Below are the code and all the weights of a small trained network. Each question names an input and a class and asks about switching units off, where a switched-off unit gives its printed mean instead of its output.

import numpy as np


def w(rows, s, z=0):
    codes = np.array(rows[::2]) - 128.0
    scale = np.full(codes.shape[1], s)
    scale[-1] = z or s
    return codes * scale


def f(y):
    return np.maximum(y, 0)


def log_softmax(a):
    a = a - a.max(-1, keepdims=True)
    return a - np.log(np.exp(a).sum(-1, keepdims=True))


def net(x, mask):
    res = np.array(x, float).reshape(1, 2) / 4 @ E
    y = f(res @ A[0][:, :-1].T + A[0][:, -1])
    res = res + np.where(mask, y, B[0][:, -1]) @ B[0][:, :-1]
    return log_softmax(res[-1] @ U[:, :-1].T + U[:, -1])


A, B = {}, {}
E = w([
[94,84,102,55,132,43,253,155,160,57],'x0',
[190,192,97,106,206,172,188,158,105,79],'x1',
],0.014)
A[0] = w([
[195,173,141,231,109,184,88,128,96,158,68],'n0',
[165,182,113,203,132,202,82,43,81,160,193],'n1',
[61,4,173,167,1,63,96,75,178,174,62],'n2',
[118,73,155,185,138,105,123,110,157,174,240],'n3',
[179,170,90,106,162,159,174,153,119,111,122],'n4',
[111,112,119,93,108,90,195,185,82,80,98],'n5',
[177,187,63,176,205,102,129,148,81,82,78],'n6',
[64,76,111,172,59,61,117,92,116,166,164],'n7',
[235,174,104,178,191,134,162,138,104,74,163],'n8',
[140,94,113,122,107,86,163,136,111,91,255],'n9',
[170,146,131,112,163,150,157,148,109,85,145],'n10',
[60,77,98,49,146,124,202,157,189,52,84],'n11',
[114,97,137,78,108,60,209,86,161,75,74],'n12',
],0.0097,0.014)
B[0] = w([
[111,112,69,96,201,195,93,193,128,156,200],'n0',
[118,111,179,52,162,126,130,129,120,172,250],'n1',
[207,186,64,206,108,185,121,182,180,92,237],'n2',
[93,140,197,106,129,94,197,147,170,102,217],'n3',
[143,150,167,179,96,156,174,165,187,65,185],'n4',
[142,107,129,124,155,188,79,161,114,192,187],'n5',
[186,153,68,193,89,219,45,225,153,64,175],'n6',
[137,203,172,136,71,161,188,181,156,80,217],'n7',
[90,210,199,149,56,121,151,159,160,67,216],'n8',
[70,164,245,53,170,80,189,56,119,149,228],'n9',
[131,172,101,130,68,109,155,105,106,84,181],'n10',
[114,135,127,116,173,224,101,184,140,165,218],'n11',
[166,112,82,130,168,220,66,191,148,190,201],'n12',
],0.011,0.02)
U = w([
[152,166,120,212,31,165,122,174,189,39,106],'0',
[117,126,118,85,244,194,75,164,135,232,102],'1',
[41,157,229,38,122,53,192,111,135,113,255],'2',
[107,93,84,170,143,126,115,155,113,105,101],'3',
[162,95,115,118,128,87,103,90,103,109,96],'4',
[140,96,121,127,117,123,97,91,115,130,101],'5',
[75,119,106,90,75,129,104,72,107,146,101],'6',
[134,129,112,116,129,60,85,89,102,110,99],'7',
],0.011,0.0089)

Each question gives the input, the list of numbers given to net, and the class t.
The units are the neurons (one row each of A and B). Each row of codes is followed by its name. A weight is (code - 128) times the scale printed after its matrix; where a second scale follows, it is the last column's (A, B and U).
mask holds one flag per neuron, in row order. A switched-off neuron (its flag False) gives its mean, the last column of its row in B, instead of its output. The means were averaged over made-up inputs and are rounded, as every weight is.
A unit's drop is (log p(t) with every unit on - log p(t) with that unit switched off) / (log p(t) with every unit on - log p(t) with every unit switched off).
The circuit of an input: a set's keep is (log p(t) with only the set's units on - log p(t) with every unit switched off) / (log p(t) with every unit on - log p(t) with every unit switched off). Starting from the 12 units with the biggest drops (on a tie, the unit counted first), units are removed one at a time, each time the one whose removal leaves the highest keep (on an exact tie, the one counted first), for as long as the keep stays at least 0.8.
units of the circuit, in order: the units of the circuit, biggest drop first
top k neurons: the k neurons with the biggest drops, biggest first
drop of u: that unit's drop, to one decimal
input [2,2], class 2: units of the circuit, in order : [n2]
input [-3,-3], class 2: top 2 neurons : [n12; n6]
input [-3,1], class 2: top 2 neurons : [n12; n11]
input [-3,-2], class 2: top 3 neurons : [n12; n11; n5]
input [6,-5], class 1: top 4 neurons : [n12; n8; n11; n9]
input [-7,7], class 0: top 2 neurons : [n8; n6]
input [1,3], class 2: top 2 neurons : [n2; n12]
input [-7,-5], class 1: top 2 neurons : [n1; n0]
input [-3,0], class 2: top 4 neurons : [n12; n11; n2; n5]
input [7,-8], class 0: top 2 neurons : [n2; n7]
input [0,3], class 2: top 2 neurons : [n2; n12]
input [8,-7], class 1: drop of n11 : 0.8
input [-7,-1], class 1: drop of n0 : 0.1
input [8,-6], class 1: drop of n12 : 0.3
input [-8,-3], class 1: top neuron : [n0]
